Below are the code and all the weights of a small trained network. Each question names an input and a target symbol and asks about switching units off, where a switched-off unit gives its printed mean instead of its output.

import numpy as np


def w(rows, s, z=0):
    codes = np.array(rows[::2]) - 128.0
    scale = np.full(codes.shape[1], s)
    scale[-1] = z or s
    return codes * scale


def norm(h):
    return h / np.sqrt((h * h).mean(-1, keepdims=True) + 1e-5)


def f(y):
    return np.maximum(y, 0)


def softmax(a):
    e = np.exp(a - a.max(-1, keepdims=True))
    return e / e.sum(-1, keepdims=True)


def log_softmax(a):
    a = a - a.max(-1, keepdims=True)
    return a - np.log(np.exp(a).sum(-1, keepdims=True))


def net(x, mask):
    ids = ['αγδεζηλμξπστφψω'.index(c) for c in x.split()]
    T = len(ids)
    res = E[ids] + P[:T]
    q, k, v = (norm(res) @ M[0].T for M in (Q, K, V))
    z = softmax(np.where(np.tri(T) > 0, q @ k.T / 3**0.5, -1e9)) @ v
    res = res + np.where(mask[0], z, O[0][:, -1]) @ O[0][:, :-1]
    y = f(norm(res) @ A[0][:, :-1].T + A[0][:, -1])
    res = res + np.where(mask[1:9], y, B[0][:, -1]) @ B[0][:, :-1]
    return log_softmax(norm(res)[-1] @ U[:, :-1].T + U[:, -1])


Q, K, V, O, A, B = {}, {}, {}, {}, {}, {}
E = w([
[68,66,131,203,147],'α',
[114,150,142,164,101],'γ',
[105,160,142,169,119],'δ',
[99,138,125,160,121],'ε',
[100,64,96,152,125],'ζ',
[116,185,181,173,133],'η',
[188,252,118,59,111],'λ',
[129,126,125,147,100],'μ',
[98,156,129,158,147],'ξ',
[136,73,156,146,173],'π',
[132,165,156,156,112],'σ',
[173,70,23,79,156],'τ',
[99,33,64,152,139],'φ',
[167,178,172,138,199],'ψ',
[104,103,63,138,194],'ω',
],0.014)
P = w([
[115,105,124,75,124],'0',
[43,118,198,202,139],'1',
[109,105,112,128,113],'2',
[147,54,153,196,106],'3',
[12,137,165,208,177],'4',
[118,122,108,127,109],'5',
[162,83,144,210,112],'6',
[10,159,164,219,165],'7',
[126,131,106,118,108],'8',
],0.014)
Q[0] = w([
[46,195,89,69,107],'H0',
[1,147,123,127,151],'H0',
[104,114,170,82,196],'H0',
],0.014)
K[0] = w([
[138,200,61,248,114],'H0',
[191,140,48,192,154],'H0',
[161,83,156,183,229],'H0',
],0.012)
V[0] = w([
[187,67,1,98,151],'H0',
[212,36,210,123,19],'H0',
[24,112,70,98,2],'H0',
],0.0085)
O[0] = w([
[185,85,59,169,201,94],'H0',
[218,18,141,93,17,70],'H0',
[95,160,69,225,2,253],'H0',
],0.0075,0.0047)
A[0] = w([
[181,146,92,78,30,101],'N0',
[77,141,241,76,198,178],'N1',
[101,169,98,142,170,85],'N2',
[216,133,254,190,158,208],'N3',
[94,203,185,127,111,72],'N4',
[182,105,196,79,22,175],'N5',
[74,131,227,149,95,3],'N6',
[102,143,165,209,76,196],'N7',
],0.01,0.0052)
B[0] = w([
[255,178,75,140,155,152],'N0',
[67,209,99,128,42,184],'N1',
[254,121,213,137,165,159],'N2',
[78,110,16,66,134,180],'N3',
[134,64,180,44,134,167],'N4',
[167,149,221,110,232,166],'N5',
[148,74,145,123,96,161],'N6',
[130,98,168,118,169,248],'N7',
],0.0096,0.011)
U = w([
[83,51,158,171,165,21],'α',
[171,158,158,170,60,130],'γ',
[99,149,176,154,78,113],'δ',
[97,201,81,220,35,104],'ε',
[133,104,90,140,89,169],'ζ',
[56,69,213,43,124,29],'η',
[153,164,104,91,129,239],'λ',
[201,151,110,164,83,162],'μ',
[62,237,178,199,234,4],'ξ',
[144,47,107,28,170,142],'π',
[199,97,254,121,173,118],'σ',
[162,137,66,97,109,251],'τ',
[102,79,57,118,80,209],'φ',
[67,193,45,46,119,200],'ψ',
[166,156,99,153,255,140],'ω',
],0.0094,0.0036)

Each question gives the input, a string of symbols that net reads in full, and the target symbol t.
The units are the heads (3 rows each of Q, K, V and O) and the neurons (one row each of A and B). Each row of codes is followed by its name. A weight is (code - 128) times the scale printed after its matrix; where a second scale follows, it is the last column's (O, A, B and U).
mask holds one flag per unit, heads first, then neurons. A switched-off unit (its flag False) gives its mean, the last column of its rows in O or B, instead of its output. The means were averaged over made-up inputs and are rounded, as every weight is.
A unit's drop is (log p(t) with every unit on - log p(t) with that unit switched off) / (log p(t) with every unit on - log p(t) with every unit switched off).
The circuit of an input: a set's keep is (log p(t) with only the set's units on - log p(t) with every unit switched off) / (log p(t) with every unit on - log p(t) with every unit switched off). Starting from all 9 units, units are removed one at a time, each time the one whose removal leaves the highest keep (on an exact tie, the one counted first), for as long as the keep stays at least 0.8.
units of the circuit, in order: the units of the circuit, biggest drop first
unit that matters most: the unit with the biggest drop
top k neurons: the k neurons with the biggest drops, biggest first
drop of u: that unit's drop, to one decimal
input σ η ψ, target ψ: unit that matters most => N1
input σ σ σ φ, target σ: units of the circuit, in order => H0, N5, N3
input η σ ε η, target η: units of the circuit, in order => H0, N3
input π τ π γ, target π: units of the circuit, in order => H0, N3
input ψ φ δ ε, target ψ: units of the circuit, in order => H0, N1, N3
input ζ ω ζ σ μ σ σ δ, target η: units of the circuit, in order => H0, N4
input τ α φ α ω σ λ γ, target η: units of the circuit, in order => H0, N4
input ω ω σ η ε γ ξ σ, target η: units of the circuit, in order => N4, H0
input π ω α σ, target π: units of the circuit, in order => N3, H0
input λ σ φ λ ω ω, target ω: units of the circuit, in order => N2, H0
input α μ ψ α μ, target ψ: top 2 neurons => N1, N3
input ε σ ω, target ω: top 2 neurons => N2, N1
input α π ψ λ σ γ σ μ σ, target σ: top 2 neurons => N5, N1
input ε α σ ω ε φ ζ, target ε: units of the circuit, in order => H0
input π ψ σ ψ ξ, target ψ: drop of N1 => 0.5
input ξ α ξ μ ω σ σ, target ξ: drop of H0 => 1.4
input π ε φ ε σ ξ ψ, target π: drop of H0 => 0.2
